Here is a tiny trained network, its code and every weight. The questions are about switching its units off for an input and a target symbol, where a switched-off unit gives its printed mean instead of its output.

import numpy as np


def w(rows, s, z=0):
    codes = np.array(rows[::2]) - 128.0
    scale = np.full(codes.shape[1], s)
    scale[-1] = z or s
    return codes * scale


def f(y):
    return y / 2 * (1 + np.tanh(0.7978845608 * (y + 0.044715 * y**3)))


def softmax(a):
    e = np.exp(a - a.max(-1, keepdims=True))
    return e / e.sum(-1, keepdims=True)


def log_softmax(a):
    a = a - a.max(-1, keepdims=True)
    return a - np.log(np.exp(a).sum(-1, keepdims=True))


def net(x, mask):
    ids = ['ΛΞΠΣαβζηθτψω'.index(c) for c in x.split()]
    T = len(ids)
    res = E[ids] + P[:T]
    u = 0
    for l in range(2):
        r = res
        for j in range(2):
            rows = slice(4 * j, 4 * j + 4)
            q, k, v = (r @ M[l][rows].T for M in (Q, K, V))
            z = softmax(np.where(np.tri(T) > 0, q @ k.T / 4**0.5, -1e9)) @ v
            o = O[l][rows]
            res = res + np.where(mask[u + j], z, o[:, -1]) @ o[:, :-1]
        u += 2
        y = f(res @ A[l][:, :-1].T + A[l][:, -1])
        res = res + np.where(mask[u : u + 16], y, B[l][:, -1]) @ B[l][:, :-1]
        u += 16
    return log_softmax(res[-1] @ U[:, :-1].T + U[:, -1])


Q, K, V, O, A, B = {}, {}, {}, {}, {}, {}
E = w([
[144,162,131,114],'Λ',
[153,134,146,113],'Ξ',
[155,140,150,110],'Π',
[161,129,143,71],'Σ',
[147,163,134,111],'α',
[160,137,153,99],'β',
[143,151,127,70],'ζ',
[123,165,86,110],'η',
[125,133,2,176],'θ',
[141,178,227,159],'τ',
[88,36,177,133],'ψ',
[95,66,100,218],'ω',
],0.015)
P = w([
[161,108,92,98],'0',
[153,152,118,98],'1',
[152,163,128,115],'2',
[130,165,135,126],'3',
[109,164,143,132],'4',
[88,161,146,139],'5',
[68,149,149,141],'6',
[43,140,152,151],'7',
[31,125,148,139],'8',
[9,115,148,127],'9',
],0.014)
Q[0] = w([
[142,40,206,137],'0.h1',
[104,184,169,106],'0.h1',
[255,48,163,163],'0.h1',
[151,135,156,116],'0.h1',
[92,33,165,126],'0.h2',
[139,195,131,89],'0.h2',
[129,121,132,153],'0.h2',
[162,139,149,179],'0.h2',
],0.011)
K[0] = w([
[182,119,98,35],'0.h1',
[126,137,155,140],'0.h1',
[254,127,85,97],'0.h1',
[176,88,92,191],'0.h1',
[97,108,154,79],'0.h2',
[147,135,122,194],'0.h2',
[78,78,114,94],'0.h2',
[92,121,92,114],'0.h2',
],0.014)
V[0] = w([
[112,156,177,254],'0.h1',
[107,83,7,64],'0.h1',
[9,54,198,186],'0.h1',
[178,81,95,110],'0.h1',
[57,115,48,140],'0.h2',
[87,120,164,82],'0.h2',
[47,201,140,112],'0.h2',
[137,172,163,187],'0.h2',
],0.0064)
O[0] = w([
[255,75,181,119,148],'0.h1',
[74,206,159,111,165],'0.h1',
[218,171,65,103,56],'0.h1',
[125,162,172,184,35],'0.h1',
[166,141,177,98,246],'0.h2',
[59,133,157,229,47],'0.h2',
[90,201,75,143,202],'0.h2',
[178,111,84,123,99],'0.h2',
],0.0055,0.0013)
A[0] = w([
[135,176,172,164,110],'0.n1',
[65,21,144,193,40],'0.n2',
[132,150,115,125,47],'0.n3',
[60,77,105,255,5],'0.n4',
[132,152,63,167,213],'0.n5',
[162,158,92,72,18],'0.n6',
[101,149,101,145,16],'0.n7',
[81,165,153,210,76],'0.n8',
[240,148,106,117,116],'0.n9',
[143,164,167,22,48],'0.n10',
[100,74,61,133,76],'0.n11',
[209,174,99,67,78],'0.n12',
[246,136,120,182,211],'0.n13',
[126,176,177,155,139],'0.n14',
[184,145,193,102,166],'0.n15',
[119,71,85,59,24],'0.n16',
],0.0097,0.0027)
B[0] = w([
[86,162,123,98,159],'0.n1',
[196,139,182,206,167],'0.n2',
[154,131,144,155,113],'0.n3',
[205,137,134,173,183],'0.n4',
[168,162,80,89,253],'0.n5',
[186,105,141,139,138],'0.n6',
[175,104,130,167,127],'0.n7',
[179,95,96,72,180],'0.n8',
[178,84,168,88,142],'0.n9',
[119,195,83,211,196],'0.n10',
[125,162,129,193,156],'0.n11',
[253,98,206,187,171],'0.n12',
[174,92,94,83,157],'0.n13',
[75,118,58,84,188],'0.n14',
[142,121,39,129,178],'0.n15',
[97,115,157,116,108],'0.n16',
],0.0067,0.0027)
Q[1] = w([
[227,1,91,111],'1.h1',
[73,26,164,115],'1.h1',
[175,5,131,158],'1.h1',
[197,69,107,62],'1.h1',
[223,224,120,19],'1.h2',
[189,122,47,62],'1.h2',
[48,81,122,115],'1.h2',
[138,38,16,177],'1.h2',
],0.0063)
K[1] = w([
[91,84,154,72],'1.h1',
[176,163,236,216],'1.h1',
[148,139,218,169],'1.h1',
[60,167,179,93],'1.h1',
[171,140,143,254],'1.h2',
[80,109,137,186],'1.h2',
[114,231,110,82],'1.h2',
[133,202,172,106],'1.h2',
],0.0092)
V[1] = w([
[170,143,201,62],'1.h1',
[87,83,38,200],'1.h1',
[142,103,46,220],'1.h1',
[151,164,106,61],'1.h1',
[85,77,204,94],'1.h2',
[86,57,255,100],'1.h2',
[129,85,52,177],'1.h2',
[168,144,78,57],'1.h2',
],0.0095)
O[1] = w([
[130,138,127,41,85],'1.h1',
[172,181,141,185,154],'1.h1',
[147,226,116,192,154],'1.h1',
[96,155,26,120,197],'1.h1',
[119,144,141,43,52],'1.h2',
[111,165,185,56,3],'1.h2',
[141,123,178,254,128],'1.h2',
[46,71,75,175,171],'1.h2',
],0.0068,0.0051)
A[1] = w([
[150,178,114,42,193],'1.n1',
[61,138,118,136,62],'1.n2',
[72,148,141,124,76],'1.n3',
[136,94,158,53,240],'1.n4',
[38,97,163,107,120],'1.n5',
[77,86,153,44,130],'1.n6',
[80,70,12,114,148],'1.n7',
[206,127,168,182,100],'1.n8',
[180,197,97,104,203],'1.n9',
[150,180,65,131,39],'1.n10',
[109,153,126,231,200],'1.n11',
[102,81,78,165,94],'1.n12',
[255,120,137,170,72],'1.n13',
[109,103,79,52,255],'1.n14',
[181,77,210,70,137],'1.n15',
[95,240,48,118,127],'1.n16',
],0.0095,0.0038)
B[1] = w([
[114,68,200,154,163],'1.n1',
[129,152,149,82,145],'1.n2',
[109,207,193,72,131],'1.n3',
[166,138,117,175,147],'1.n4',
[233,208,245,92,138],'1.n5',
[232,163,133,166,142],'1.n6',
[98,133,104,102,220],'1.n7',
[133,146,128,45,152],'1.n8',
[125,90,128,204,183],'1.n9',
[136,135,200,164,176],'1.n10',
[173,165,107,91,236],'1.n11',
[118,121,188,105,173],'1.n12',
[138,108,149,61,163],'1.n13',
[113,57,117,67,177],'1.n14',
[2,131,92,183,142],'1.n15',
[51,143,187,149,248],'1.n16',
],0.0069,0.012)
U = w([
[129,120,115,139,37],'Λ',
[136,123,120,140,38],'Ξ',
[139,128,122,140,26],'Π',
[146,169,138,103,48],'Σ',
[130,121,118,140,49],'α',
[142,139,124,125,69],'β',
[138,166,133,99,40],'ζ',
[33,120,104,109,187],'η',
[128,158,74,252,162],'θ',
[119,1,34,179,253],'τ',
[119,23,220,244,187],'ψ',
[234,169,103,139,249],'ω',
],0.0076,0.0032)

Each question gives the input, a string of symbols that net reads in full, and the target symbol t.
The units are the heads (4 rows each of Q, K, V and O) and the neurons (one row each of A and B). Each row of codes is followed by its name. A weight is (code - 128) times the scale printed after its matrix; where a second scale follows, it is the last column's (O, A, B and U).
mask holds one flag per unit, layer by layer, with each layer's heads first. A switched-off unit (its flag False) gives its mean, the last column of its rows in O or B, instead of its output. The means were averaged over made-up inputs and are rounded, as every weight is.
A unit's drop is (log p(t) with every unit on - log p(t) with that unit switched off) / (log p(t) with every unit on - log p(t) with every unit switched off).
The circuit of an input: a set's keep is (log p(t) with only the set's units on - log p(t) with every unit switched off) / (log p(t) with every unit on - log p(t) with every unit switched off). Starting from the 12 units with the biggest drops (on a tie, the unit counted first), units are removed one at a time, each time the one whose removal leaves the highest keep (on an exact tie, the one counted first), for as long as the keep stays at least 0.8.
units of the circuit, in order: the units of the circuit, biggest drop first
unit that matters most: the unit with the biggest drop
k most important neurons: the k neurons with the biggest drops, biggest first
k most important neurons of layer l: the k neurons of layer l with the biggest drops, biggest first
which heads matter: for each layer, one digit per head in row order, 1 if its drop is at least 0.15 and else 0, layers parted by /
input η η η η Σ, target η: unit that matters most -> 0.h1
input θ α η η η, target η: which heads matter -> 11 / 00
input τ η η ψ η Ξ β ψ ζ, target ψ: which heads matter -> 10 / 01
input θ η η τ θ η, target τ: which heads matter -> 11 / 10
input η β ζ ω Π η τ ζ, target τ: units of the circuit, in order -> [0.h1, 1.h1, 1.n16, 1.n11]
input η η ω η θ θ ω Λ, target ω: which heads matter -> 10 / 01
input ψ η Σ β τ θ, target τ: units of the circuit, in order -> [0.h1, 1.h1, 0.n13]
input ζ η β η, target η: which heads matter -> 10 / 00
input η η η ω η ζ, target ω: which heads matter -> 10 / 01
input ψ θ θ α η η θ θ Σ, target θ: units of the circuit, in order -> [1.h1, 1.h2]
input η ζ η Σ Σ Π η θ Σ θ, target θ: units of the circuit, in order -> [1.h1, 0.h1, 0.n11]
input Λ η Ξ η η τ η Π ζ ω, target ω: which heads matter -> 00 / 00
input τ η ζ, target τ: which heads matter -> 00 / 10
input θ θ ζ Π, target θ: units of the circuit, in order -> [1.h2]
input ψ θ Λ, target ψ: 3 most important neurons of layer 1 -> [1.n1, 1.n9, 1.n11]
input Ξ β η ψ θ, target ψ: 3 most important neurons -> [1.n1, 1.n9, 0.n5]
input η ζ θ η ω η η, target ω: 3 most important neurons -> [0.n12, 0.n4, 1.n16]
input η η τ, target η: which heads matter -> 00 / 00
input τ η η θ ψ η, target ψ: 2 most important neurons -> [1.n1, 0.n2]
input θ ζ τ, target θ: units of the circuit, in order -> [1.h1]
input η τ ζ θ ζ τ θ θ Π, target θ: 2 most important neurons of layer 1 -> [1.n14, 1.n13]
input τ τ β Ξ τ τ β, target τ: which heads matter -> 10 / 00
input ζ τ θ, target τ: which heads matter -> 00 / 10
input Σ ψ τ Σ, target ψ: 2 most important neurons of layer 1 -> [1.n1, 1.n11]
